Group, then class:
[  6  -3   1  -2 -18   8   5   2   2   8   5   2  -5  10  -4   4   0  -1
  -3   4] => Y > (85)
[ 11   1  -4   9  33 -10  -7  10  -1  12   9  -3   2  -1   0  -4 -14  12
   8  -6] => W > (96)
[ 13   4   1  10  27 -12  -7   9   3   9  -3  -1   6  -2  -3  -3  -9   3
   8  -3] => W > (96)
[-8 -5 -2  6 -1 -8  5 -3  6  8 11  3 -2  7  1  0  1 -1  0  0] => Y > (99)
[-7 -4 -6  6 18  4 -3  3 -5 12 11  2  0  5 -1  0 -5  6 -2  4] => Y > (99)
[ 16  -6  -4   3  29  -3  -4   0  -2   6 -10   1  -5   4   7   4   8  -7
  -1   5] => G > (83)
[ 8  0  3  9  6 -7  6  1 -2  6 10  1  7  6 -6 -7 -1  0  2  1] => W > (94)
[ -8  -6   3   3 -10   1   5   0   0   3   3   0  -2   7   0   4   1  -3
  -4   4] => Y > (85)
[-4 -6  0  2 18  4 -5  0  0  7  6  4  1 11 -4  3  7 -5  2  3] => Y > (99)
[-6 -9  3  3 21 -3  4  2  1 11  6  2  1  9 -2  0 -4  5  3 -1] => Y > (99)
[  6  -4  -3  14  54 -26   3   5   5   3   6  -2   2   2  -3  -7   3   2
   6 -19] => G > (83)
[-18  -5   4  10  19  -5  -1   2   4   4  10   0   2   9 -14   0  -3   4
   1   2] => Y > (99)
[ 15   0  -1   6  38 -11   3   0   5  12 -12   4   0  12   1  -1   4  -5
   2   0] => G > (83)
[-15  -3   1  10  28 -12   0   1   5  -1  11   2  -1  21  -1   3  -4   0
   3   5] => Y > (85)
[  7  -2  -4   3   6   3 -11  -2 -10  14   0  -1   3  13   0   2   5  -1
   4  -3] => W > (96)
[  5   0  -2   6  20 -11  -2   2   0   7   7  -4   6   3  -2  -4  -7   5
   5   3] => W > (96)
[ -3  -3   2   9  26 -14  -4   5   7   5   4  -3  -7  -8  -3  -2  -3  -7
  -1   1] => G > (87)
[ 14  -3  -7  -3   2   2   1  -2  -3   3 -15   1   3   4   6  10  12  -7
  -2   0] => G > (83)
[  0  -5   0   8  54 -18   2   2   9   2   7  -1   2  -1   0   1   2   2
   3  -4] => G > (83)

Group and class of each row:
[ -7 -12  -3  12  -1   0   2  -7   1   3  -2   3  -3   3   3  12 -10  -3
   2  -1] => bonud > R
[ -3  -4  -1   7  -2   5   0  -2   3   5   0   5 -15  -1  14  -4 -14   1
   0   7] => bonud > S
[  3 -10  -7  10  -4  10   2   3   0   0   1 -24 -12  -5   4   7  -1   0
   0   2] => fubez > C
[ 15  13   8   1  11   0  -1   3   0   5  11  -1   2  -6   1  -8  16   2
 -10  -8] => difu > V
[-3  0 16 10 11  3  1 -6 -3  6  1  1  7 -4 -3  0 -5 -1  0 -5] => suvi > K
[ -4 -21   4  10  -1   2   5   1   3   3   6  -6  -1   4   5   2 -24   1
  -1  -7] => fubez > C
[ -2  -3   6  13   7   0   0  -3   2   8  -3   0  12  -1  -4  -2 -12  -3
   0  -2] => suvi > K
[ -1  13   0   3   4  -2   5   4   3   0  13 -15  -4  -2 -11 -14  16   1
   1   0] => difu > Z
[ -7  -4   3   9   6   0   4  -9   1   6  -2  -1   9  -2  10   4 -15  -2
   1   1] => bonud > S
[ 0  8  2  7  5  1  4  5  1  5  6 -4 -4 -5 -1 -7  2  0 -8  2] => difu > Z
[  3   4   3  44   3  -5  -2   0   2   2   9   0 -17  -3  -4 -11  14   1
  -1   4] => difu > V
[ -1   9  -1   2   3  -2  -1   8  -1   4   8 -11   9   0  -7  -3  16  -5
  -4  -3] => difu > Z
[ -8 -10   0  23   2   5   0 -11  -1   5  -6  -9   6  -1   5   5 -18   0
   5  -5] => bonud > R
[ -2   3  14  10   9   0  -1  -9  -3   6   0   4   6  -2   2  -2 -10  -3
   1  -6] => suvi > N
[-3  5  4  7  1  1  4 -6 -1  0 -2 -4 12  1 -3  3 -5 -3  0  2] => bonud > F
[  3  12  -2   3  11   2  -3  -1  -4   3   4  -5  -3  -4 -11   1  19   0
  -1  -4] => difu > Z
[ 1 10 13  1  7 -4  1 -3  6  1  4  2  2 -5 -8 -7 10 -6 -2 -4] => difu > P
[ -5   2   1  -2   0   3   8   1  -3   4   4  -1  -5   3   2  -3 -10   2
   2  -3] => fubez > E
[ 3 10  4  9 11 -2  4  1 -4  5  3 -1  4 -5 -3 -7 11  0  1 -6] => difu > Z
[ -3 -15  -3   7   6   7   2   8 -16   6  10   0  -8   5  13   7  -4   3
   3   0] => fubez > D
[ 1 14  8 -2  8 -1  1  0 -2  2 14 -1 -2 -6  3 -4  8  0 -1  1] => difu > V
[-19  -1   1   1   2  -3  -1  -5   0   2 -15   3   5   4  -7   4  -8   0
   3  -1] => suvi > H
[ -6 -10   5  12   6  -1   0  -3  -1   7   7  -3  38  -4   0  -2  -8  -2
  -1   0] => suvi > K
[ -6  -4  -7   6   0   0   0  -4   1   3  -7  -7  13   1  -4   3 -15  -4
  -4   2] => bonud > F
[  0  14   8   4  15  -7   0   3   0   9  13 -10  11  -6  -2   2  10   2
  -5  -5] => difu > P
[ -6   3  -3  13   8  -2   1 -11   2   6 -15  -2  -5  -8 -11   5 -19  -1
   5  -4] => suvi > N
[ -2 -13  10   5  -7   3   1  -4  -3  -1  -1  -2   1   3   9   2  -8   0
   0   2] => fubez > E
[ -4 -12   2  11  -1   4   2   4  -3   0   6  16  -1   0   8   9   1   4
  -1  -3] => fubez > D
[ -8 -15   8   9   4  -1   3   5  -4   6   4  -9   9   1  13  -5  -4  -2
 -11  -7] => fubez > C
[  1 -12   6   8  -2   6  -3   2  -4   0   6  -1   3   0  35  12  -4   1
   0  -6] => fubez > D
[ -6  -4  -6   9   3  -1   3  -3  10   5 -10  -6  17   5  -2   0 -22   3
   3   0] => bonud > F
[-8 -3 -1 10  5  3  0 -8 -1  2  5  1 -8 -4 -6  5 -3  4  1 -7] => suvi > N
[  3 -12  -1   8  -3   5   6   1  -3   0   2  -4  -4   1   6   1  -3   1
   0  -9] => fubez > E
[ 1  4  4 -1  6 -6  6  2 -3 -1  8 -1  1 -4 -3 -3 13  6 -3 -4] => difu > Z
[ -6  -5  -7  10   3  -1   0 -11  -8   5 -11   6  -6  -5   4   7 -22   0
  -3  -4] => suvi > N
[ -9  -7  -1  11  -5   4   8   0  -1   2   7 -10   0   0   3   9  -4   1
   4  -7] => fubez > E
[  2 -15   7   8  -2   3   2  -2  -4   2   0   0  10   0  10   4 -14   1
   2  -5] => bonud > R
[ -3  -8   6   5  -2   5  -1  -9  -3   7  -2   6   0   0  16   2 -23  -1
   4   3] => bonud > R
[ -1   6   0   8   4  -1   1  -7   6   5  -7   1  -3   2   3  -2 -10  -2
  -2   0] => suvi > H
[ -6 -11   2  10   5   1  -2  -9  -1   7  -7  -2 -12  -4   0   0 -19  -1
   2  -2] => suvi > K

Group and class of each row:
[-15   0  -8 -28   6 -28  -7   5   5 -10   7  -5  10   3   6  -2  12   0
  13  15] => [97] > A
[-4  3 -2 -9  6 -2 -3 -1  2  7 -1  1 10 -1  7 11  8 -3  5 15] => [94] > M
[  6   1   5   2 -12  21   1  -1  -1   4 -11   1 -10   4  -4   2  11  -4
  -9 -10] => [96] > T
[-12   2 -14 -18   4 -39  -4   0   7  -4   4   0  14   1   8   9  12   2
   7  27] => [94] > M
[ -6   1  -3 -16  -2  -3   2  -1   6   2  -5  -5   2   1  -3  14  31  -8
   6   0] => [94] > M
[ -4   6 -13  -2  10 -17   2  -2  -5   6  12  -1  15 -10   8   0  -3   1
   6  21] => [97] > A
[ -8  10  11   8   6  18   3   2   6   8  -3  23  11  -3   3   6   9 -22
  -5  -8] => [96] > Q
[-17   7   6 -13   8  -1   8   2  11   9   4   4   9  13  13  13  16  -1
  14  19] => [94] > M
[  2   1 -14  -1   3 -15   1   1  -5  -3   8 -14  -3  -3   3  -6   3   7
   8   9] => [97] > A
[ -9   4   5 -14  10  -2   1  -1   7  -7   1  10   0  16   7   2   3  16
  27  15] => [97] > X
[ -7   5  10  -1  -2  -3 -14   1   8   0 -12  12   6 -26  -4   3  10 -11
  -9  -3] => [96] > Q
[ -7  11   4  -3   1  11   4   6  14   3  -2  19  14  -2   9  12   0 -25
  -2   8] => [96] > B
[-12   1 -13 -25   3 -32  -8   1   5  -3   5  -7  10  -2  -3  -5  12  -1
  -1  28] => [97] > A
[-12   4 -10  -4   7 -22   1  -6  -4  -2  11  -2   5 -13   1   3  10   6
  11  17] => [97] > L
[  4   3   2   0  27  12  11  -5  -1   5 -10 -10   2  -8   2  -4  14   2
  -1  11] => [94] > J
[  0 -10  -3   8  -6  -9 -13   2  -5   3 -10 -21  -5  -7 -14   4  37 -12
 -16  -9] => [97] > A
[  5   1  -3   6   9  -5   6  -2 -10   7   9 -12   0  -4  -2  -8  -3  10
  10  19] => [97] > L
[-10   9   0   1  -3   9  -1  -6   4  11  -1   0   8  -3   6  12  22 -11
  -1   2] => [97] > X
[ -2  -7 -11   0   2 -20   8   0   4  -7   7 -11   4  -6   2 -11   7  -4
  -1  11] => [97] > L
[ 3 -3  6  3  6  5  2 -7 -4  8  0 -6  6 -7  5  1  7 -2  3 12] => [94] > M
[-4  3 -9 -3  4 -5 -8  9  6  9  0 -5 14 -3  5 16 16 -5 -1 10] => [97] > A
[-1  6 14  4 -2 37 12  0  5  6 -5 12  4 -1  5  8 -3 -8 -9 -6] => [96] > B
[-2  5  2 -7 12 15  7  0  1  7  2 -1  5 -4  9  9 21  1 14  9] => [94] > M
[  1   8   1  -3  15 -12   1  -6   7   7   2 -10  13  -1   9  16  10  -4
  -4   9] => [94] > U
[ -3   4  -6  -1   5 -14  -1   3  -9  -7  10  -5   9  -8   8  -2  10  -4
   4  12] => [97] > A
[-11   1  -5  -2  11  10   8   0  -6   6   5   7   9   4   7  -1  -1   8
  14  16] => [97] > A
[ -3   3   0 -13  10  -9   4  -4  10  -1   7  -6   5   3   5  10   8   2
  12  16] => [94] > U
[-3  9 -3 -5  2  0  5 -2  6  1  2 -2 11 -2 11 11 10  6  7 21] => [94] > M
[ -8   7  -3 -13   9  -8   9  -3   3   0   5   4  -3  10  13   6   3  11
  18  10] => [94] > J
[  2   3  -8   4  -1   3   6  -1   2  10  -1 -13  11  -8   1   7   2   1
  -1   9] => [94] > M
[ -7   0 -11 -11   3  -6   1  -1   3  -3   0  -3   4   2   7   5  20  -3
  13  25] => [94] > M
[ -3   0 -24  -1   6  -5  -4   3  -8   3   5  -5   2   1   2   1   2  -3
  11  16] => [97] > X
[  4   2 -13  -8   4 -21   8  -1   6  -5   5 -10   1  -1   2   4  12   1
   4  17] => [94] > J
[-10   2  -7  -7  11 -11   1   5   3   3   6   0   6   2   5   0   2   3
  10  12] => [97] > A
[ 1  2 13  0  0 24 12  0 -3  6  1  3  1  3  2  5 16  4  4  0] => [94] > M
[ -8   5  -2  -2   5  -3   9  -1   1   8  -5 -10   9 -10  10   7  10  -5
   7  26] => [94] > U
[-17   3  -6 -24   7 -13   7   1   6   3  11  11  19   5  13   7  20  -5
  11  22] => [97] > A
[  6   8  -7  -3   4 -17   1  -5   5  -1   1 -19  15  -5   4   3  -4   5
   9  18] => [94] > U
[-11  -4  -5  -3  -2 -18 -11   1  11 -13  -8  -1  -6   9  -8  -2   2 -10
   9   0] => [96] > T

Group and class of each row:
[-7 16 14 12 24 -9  2 -5  7  8 -5 -8 -1  3 11 -5  4  1 -3 11] => Zop > Ninuk
[-11  18   1  13   5  -2  -2  11   4   4  -4 -10   5   7 -11   1   9   1
  -8   7] => gide > kiga
[-12  12   2  13   7  -6 -21   5   0   3  15 -33   0   8   3  -4  -9   0
   0  28] => Kamed > tuvam
[-19   8  -2  16   4   0  -5  14   5   7   9  -2   0   0   0   7   3  -1
  -5  -1] => gide > gef
[-19   6  -6   1   3   5  11   3   1   2   7  -3  -6  -4   2   0  14   0
 -15 -14] => gide > gef
[-8  9 12 17 20  2 -8 -9  4  3 -8 -5 -3  4 10  0  6 -1  2  8] => Zop > vavo
[-14  16  -2  14  -1  -5   2   9   7   1   0 -14   1   7  -7   0  14  -1
  -1   0] => gide > kiga
[  3  -1   6   3 -17  -6 -14  -2   1  -3  -1 -11  13   4   0  -5  -7   0
   1  12] => Kamed > tuvam
[ 11  -8  -3   1  -5  -4 -16   3  -3   7  -2 -13   0   5  -1  -4   2   0
  -5   8] => Kamed > lusu
[-12   8  -4  16  17   2   2   1   2  -2   6 -11  -5   3  -1  -2  -6   2
   4  12] => Zop > Ninuk
[  4  15   6   9   9  -9 -18   8   5  -3  -1 -10   9   8  -5  -2   4  -1
  -6   8] => taka > vufo
[ -8  10   0  12  -5   1  -3   7   7   4   1 -11   3   8  -2  -4  13   1
  -4   1] => gide > kiga
[ -1   7   8   6   3  -2 -16  -3  -3  -1  -3 -16   6   2   1  -3  -2   1
   4  13] => Kamed > tuvam
[-14   7  -7  12  -1   2   5   4   8  -7   8 -12  -2  -1  -3   1  14  -2
  -1  -6] => gide > kiga
[ -9   5  -3   8  -2   5 -15  -1   7 -15  -3 -12   9   3   8   2   8  -2
  -4   2] => Zop > gepof
[ -2   1  -4   7 -15   1 -13   1  -5  -5 -12 -13  -3   9   1  -3  -9  -1
  -8  15] => Kamed > Lam
[  8   6  16  15  21 -18 -19   0   4   6   2  -6  15  -3   3  -3  26  -1
  -5   4] => taka > dagu
[-17   3  -4  17  -3   1  -1  10   4   7  10  -4 -12  -3   2   1   9  -5
  -6   3] => gide > niran
[-17   8  -6  14  -8  -5  -1  14   3  -5   6  -8   6   2 -10   4  18   2
  -1   4] => gide > kiga
[ -1   0   1  -2   1   5 -10   5  -1  -2  -6  -8   1   8   2  -3  -4   1
   0  21] => Kamed > Lam
[-12  11   4  16  -5 -13   2   3   4   7   0 -11   1   4  -6   2   2   1
  -3  -2] => gide > kiga
[-13  10   5  17  15  -8  -9   0   6 -12  -2   1   7   1   7  -4   7   3
   2  10] => Zop > gepof
[-21  14  -3  10   7  12   4  11   6   7   3  -7 -10   8   3  -1  -6   0
  -2   9] => gide > niran
[11 11 16  5  6 -4  1  1  3 -1  5 -7 10 -1 -5  0  2  0 -7 16] => taka > dagu
[-11  17   8   4  33  12   1  -3   3   4  -8  -7  -7   9   4  -3  -3  -1
  -3   6] => Zop > vavo
[-17  14  -7   9 -13   6   0   3  10   3  14 -10  -5   4   2   4  -7   1
   2  -4] => gide > kiga
[-12   6   5  11  15   8  -5  -1   2  -3   3  -3   9   0  14  -1   1  -1
   1   9] => Zop > Ninuk
[  2  12  16  -9  32 -10 -11   1   0   2   7  -8   8   4   6  -4  -5  -1
  -6   3] => taka > dagu
